Below is a small trained network, with its code and all its weights. Each question gives an input and a class and asks what happens when units are switched off, that is, made to give their printed mean instead of their output.

import numpy as np


def w(rows, s, z=0):
    codes = np.array(rows[::2]) - 128.0
    scale = np.full(codes.shape[1], s)
    scale[-1] = z or s
    return codes * scale


def f(y):
    return np.maximum(y, 0)


def log_softmax(a):
    a = a - a.max(-1, keepdims=True)
    return a - np.log(np.exp(a).sum(-1, keepdims=True))


def net(x, mask):
    res = np.array(x, float).reshape(1, 5) / 4 @ E
    y = f(res @ A[0][:, :-1].T + A[0][:, -1])
    res = res + np.where(mask, y, B[0][:, -1]) @ B[0][:, :-1]
    return log_softmax(res[-1] @ U[:, :-1].T + U[:, -1])


A, B = {}, {}
E = w([
[145,66,158,150,167,252],'x0',
[133,145,128,153,102,131],'x1',
[98,67,108,143,52,99],'x2',
[224,102,199,101,76,131],'x3',
[151,134,108,148,111,121],'x4',
],0.014)
A[0] = w([
[55,134,28,176,159,162,26],'N1',
[213,131,252,158,62,110,168],'N2',
[154,199,68,72,89,27,83],'N3',
[67,82,163,134,106,110,150],'N4',
[162,203,160,117,157,144,255],'N5',
[64,154,99,209,147,125,71],'N6',
[98,172,165,103,119,77,52],'N7',
[146,71,123,187,137,213,154],'N8',
[107,70,102,120,45,135,212],'N9',
],0.011,0.0045)
B[0] = w([
[179,85,184,104,133,115,219],'N1',
[126,49,136,130,194,122,229],'N2',
[171,111,124,83,80,130,249],'N3',
[94,135,63,122,86,88,172],'N4',
[60,146,23,135,193,42,194],'N5',
[204,37,179,105,203,122,195],'N6',
[182,152,157,88,1,132,172],'N7',
[128,130,49,35,78,144,220],'N8',
[75,147,21,161,178,66,205],'N9',
],0.009,0.015)
U = w([
[145,47,180,119,168,90,41],'0',
[84,147,67,122,169,79,97],'1',
[155,141,108,48,75,183,85],'2',
[127,125,104,125,153,105,238],'3',
[108,119,118,118,149,104,255],'4',
[101,148,120,161,128,138,127],'5',
[112,216,206,210,105,184,31],'6',
[94,169,247,211,94,170,28],'7',
],0.012,0.0065)

Each question gives the input, the list of numbers given to net, and the class t.
The units are the neurons (one row each of A and B). Each row of codes is followed by its name. A weight is (code - 128) times the scale printed after its matrix; where a second scale follows, it is the last column's (A, B and U).
mask holds one flag per neuron, in row order. A switched-off neuron (its flag False) gives its mean, the last column of its row in B, instead of its output. The means were averaged over made-up inputs and are rounded, as every weight is.
A unit's drop is (log p(t) with every unit on - log p(t) with that unit switched off) / (log p(t) with every unit on - log p(t) with every unit switched off).
The circuit of an input: a set's keep is (log p(t) with only the set's units on - log p(t) with every unit switched off) / (log p(t) with every unit on - log p(t) with every unit switched off). Starting from all 9 units, units are removed one at a time, each time the one whose removal leaves the highest keep (on an exact tie, the one counted first), for as long as the keep stays at least 0.8.
circuit, biggest first: the units of the circuit, biggest drop first
most important unit: the unit with the biggest drop
top k neurons: the k neurons with the biggest drops, biggest first
drop when u is switched off: that unit's drop, to one decimal
input [-5,-3,7,5,6], class 1: circuit, biggest first : N9
input [6,-6,-8,-4,1], class 1: top 2 neurons : N5, N3
input [-6,-2,8,4,4], class 1: top 3 neurons : N9, N1, N6
input [6,0,6,4,4], class 1: top 2 neurons : N9, N3
input [5,-2,-5,-7,4], class 0: top 2 neurons : N1, N6
input [-8,-2,7,-3,-3], class 2: top 2 neurons : N3, N7
input [-4,3,6,-6,3], class 0: top 4 neurons : N6, N1, N5, N8
input [-2,4,-5,-7,1], class 0: circuit, biggest first : N6, N1
input [2,-2,-7,-8,-8], class 0: top 3 neurons : N1, N6, N9
input [-7,-7,-2,6,-1], class 2: top 4 neurons : N3, N7, N6, N9
input [7,5,7,-4,-4], class 1: top 3 neurons : N9, N3, N7
input [-5,-2,7,3,1], class 1: top 4 neurons : N9, N1, N6, N4
input [6,-2,-2,4,-4], class 2: top 3 neurons : N8, N9, N6
input [2,5,-8,-2,3], class 1: circuit, biggest first : N5
input [8,-4,0,-5,-3], class 2: top 2 neurons : N8, N2
input [-5,-5,-3,-1,1], class 2: top 4 neurons : N9, N3, N7, N2
input [-7,6,6,1,7], class 2: top 3 neurons : N3, N5, N7
input [-6,0,2,0,1], class 2: circuit, biggest first : N3, N7
input [-8,-2,0,1,2], class 2: drop when N9 is switched off : 0.0
input [8,-1,0,-6,1], class 2: most important unit : N8
input [-8,1,6,-4,7], class 2: drop when N5 is switched off : 0.2
input [8,-8,-8,-4,3], class 1: drop when N1 is switched off : -0.2
input [6,-3,8,-4,8], class 1: drop when N3 is switched off : 0.3
